Below is a small trained network, with its code and all its weights. Each question gives an input and a class and asks what happens when units are switched off, that is, made to give their printed mean instead of their output.

import numpy as np


def w(rows, s, z=0):
    codes = np.array(rows[::2]) - 128.0
    scale = np.full(codes.shape[1], s)
    scale[-1] = z or s
    return codes * scale


def f(y):
    return np.maximum(y, 0)


def log_softmax(a):
    a = a - a.max(-1, keepdims=True)
    return a - np.log(np.exp(a).sum(-1, keepdims=True))


def net(x, mask):
    res = np.array(x, float).reshape(1, 4) / 4 @ E
    y = f(res @ A[0][:, :-1].T + A[0][:, -1])
    res = res + np.where(mask, y, B[0][:, -1]) @ B[0][:, :-1]
    return log_softmax(res[-1] @ U[:, :-1].T + U[:, -1])


A, B = {}, {}
E = w([
[108,40,129,87,37,96,95,69],'x0',
[91,181,136,92,89,13,107,255],'x1',
[132,175,214,142,161,17,68,20],'x2',
[148,189,202,151,49,210,71,179],'x3',
],0.0098)
A[0] = w([
[125,66,125,105,20,99,97,93,93],'n1',
[134,106,104,117,166,105,152,116,84],'n2',
[124,124,126,130,135,156,115,110,248],'n3',
[113,175,156,139,144,60,102,73,168],'n4',
[126,78,115,129,106,151,142,169,101],'n5',
[100,155,147,164,107,105,139,101,82],'n6',
[130,110,117,139,141,181,138,73,87],'n7',
[122,184,189,151,2,192,97,129,134],'n8',
[142,86,105,147,29,113,117,106,114],'n9',
[123,74,146,119,83,105,122,125,171],'n10',
[140,140,193,114,144,107,101,73,91],'n11',
[112,106,82,136,120,154,142,144,196],'n12',
[144,110,137,105,146,194,97,80,89],'n13',
[120,81,45,111,99,165,150,198,115],'n14',
[86,141,139,169,120,184,153,76,93],'n15',
[95,111,115,106,87,141,121,98,120],'n16',
[135,131,129,117,151,190,151,85,186],'n17',
[109,78,48,119,149,79,134,115,135],'n18',
[113,112,97,121,118,174,140,154,84],'n19',
[122,157,118,137,165,136,137,153,157],'n20',
[107,150,120,116,84,67,119,179,66],'n21',
[112,78,56,129,189,56,167,116,119],'n22',
[123,161,173,114,99,176,91,134,105],'n23',
[134,219,125,144,235,165,130,159,104],'n24',
[116,156,114,110,87,42,132,229,136],'n25',
],0.015,0.012)
B[0] = w([
[66,145,128,155,198,139,178,103,211],'n1',
[136,134,126,119,169,141,105,173,161],'n2',
[130,54,154,108,16,67,172,128,218],'n3',
[138,185,154,113,62,143,120,87,250],'n4',
[134,186,126,133,136,132,94,102,171],'n5',
[140,164,116,135,144,165,112,119,150],'n6',
[153,116,104,199,180,140,94,118,194],'n7',
[161,127,142,68,137,122,108,250,247],'n8',
[92,141,122,150,152,120,177,119,186],'n9',
[94,111,142,120,121,105,180,106,193],'n10',
[142,215,102,141,125,150,86,108,198],'n11',
[131,143,143,105,67,108,131,103,200],'n12',
[144,96,102,173,163,140,94,121,192],'n13',
[139,219,153,126,110,151,98,76,220],'n14',
[125,108,90,162,140,135,97,131,184],'n15',
[87,121,121,130,148,131,144,109,165],'n16',
[127,81,111,157,97,110,121,125,224],'n17',
[145,124,136,92,141,125,120,212,209],'n18',
[138,191,117,146,165,155,99,112,171],'n19',
[87,120,153,115,120,98,158,104,175],'n20',
[150,104,93,186,181,138,77,106,189],'n21',
[151,125,142,107,140,151,94,240,228],'n22',
[147,132,136,109,153,151,95,186,184],'n23',
[47,142,125,139,198,131,196,109,219],'n24',
[142,36,96,186,92,119,126,106,248],'n25',
],0.026,0.017)
U = w([
[136,125,158,112,136,146,128,225,157],'0',
[138,70,74,214,104,136,105,115,129],'1',
[126,213,151,151,70,164,115,99,128],'2',
[40,142,147,157,176,134,228,140,143],'3',
[131,83,165,112,6,81,185,129,253],'4',
[141,131,86,58,118,127,158,123,67],'5',
[159,82,131,137,153,156,134,103,80],'6',
[183,120,129,80,136,141,168,120,79],'7',
],0.013,0.006)

Each question gives the input, the list of numbers given to net, and the class t.
The units are the neurons (one row each of A and B). Each row of codes is followed by its name. A weight is (code - 128) times the scale printed after its matrix; where a second scale follows, it is the last column's (A, B and U).
mask holds one flag per neuron, in row order. A switched-off neuron (its flag False) gives its mean, the last column of its row in B, instead of its output. The means were averaged over made-up inputs and are rounded, as every weight is.
A unit's drop is (log p(t) with every unit on - log p(t) with that unit switched off) / (log p(t) with every unit on - log p(t) with every unit switched off).
The circuit of an input: a set's keep is (log p(t) with only the set's units on - log p(t) with every unit switched off) / (log p(t) with every unit on - log p(t) with every unit switched off). Starting from the 12 units with the biggest drops (on a tie, the unit counted first), units are removed one at a time, each time the one whose removal leaves the highest keep (on an exact tie, the one counted first), for as long as the keep stays at least 0.8.
units of the circuit, in order: the units of the circuit, biggest drop first
unit that matters most: the unit with the biggest drop
top k neurons: the k neurons with the biggest drops, biggest first
drop of u: that unit's drop, to one decimal
input [0,7,-2,6], class 1: unit that matters most : n25
input [-6,8,-1,7], class 1: top 2 neurons : [n25, n21]
input [-5,6,-6,-3], class 1: top 3 neurons : [n25, n4, n21]
input [-5,8,-1,6], class 1: top 2 neurons : [n25, n21]
input [-2,-4,1,-4], class 0: top 4 neurons : [n25, n22, n21, n18]
input [8,-2,-4,-8], class 0: top 4 neurons : [n22, n18, n24, n2]
input [-5,-2,-2,-6], class 0: top 2 neurons : [n22, n1]
input [7,3,-6,-3], class 3: top 2 neurons : [n1, n4]
input [-4,1,3,-3], class 3: top 4 neurons : [n8, n24, n14, n12]
input [-1,-8,6,8], class 0: top 2 neurons : [n8, n25]
input [6,7,-5,-2], class 1: top 3 neurons : [n25, n21, n24]
input [6,7,-7,-3], class 1: top 3 neurons : [n25, n21, n4]
input [8,-1,5,-6], class 3: top 2 neurons : [n1, n8]
input [1,7,-3,3], class 1: units of the circuit, in order : [n25]
input [-5,-7,8,-6], class 2: top 4 neurons : [n4, n25, n11, n8]
input [3,8,7,-4], class 1: top 2 neurons : [n25, n21]
input [2,7,3,-5], class 1: drop of n8 : 1.3
input [-2,2,3,-3], class 4: drop of n1 : 0.1
input [8,5,6,3], class 3: drop of n1 : 1.7
input [1,-3,3,4], class 0: drop of n8 : 1.7
input [-3,-2,-4,-5], class 0: unit that matters most : n22
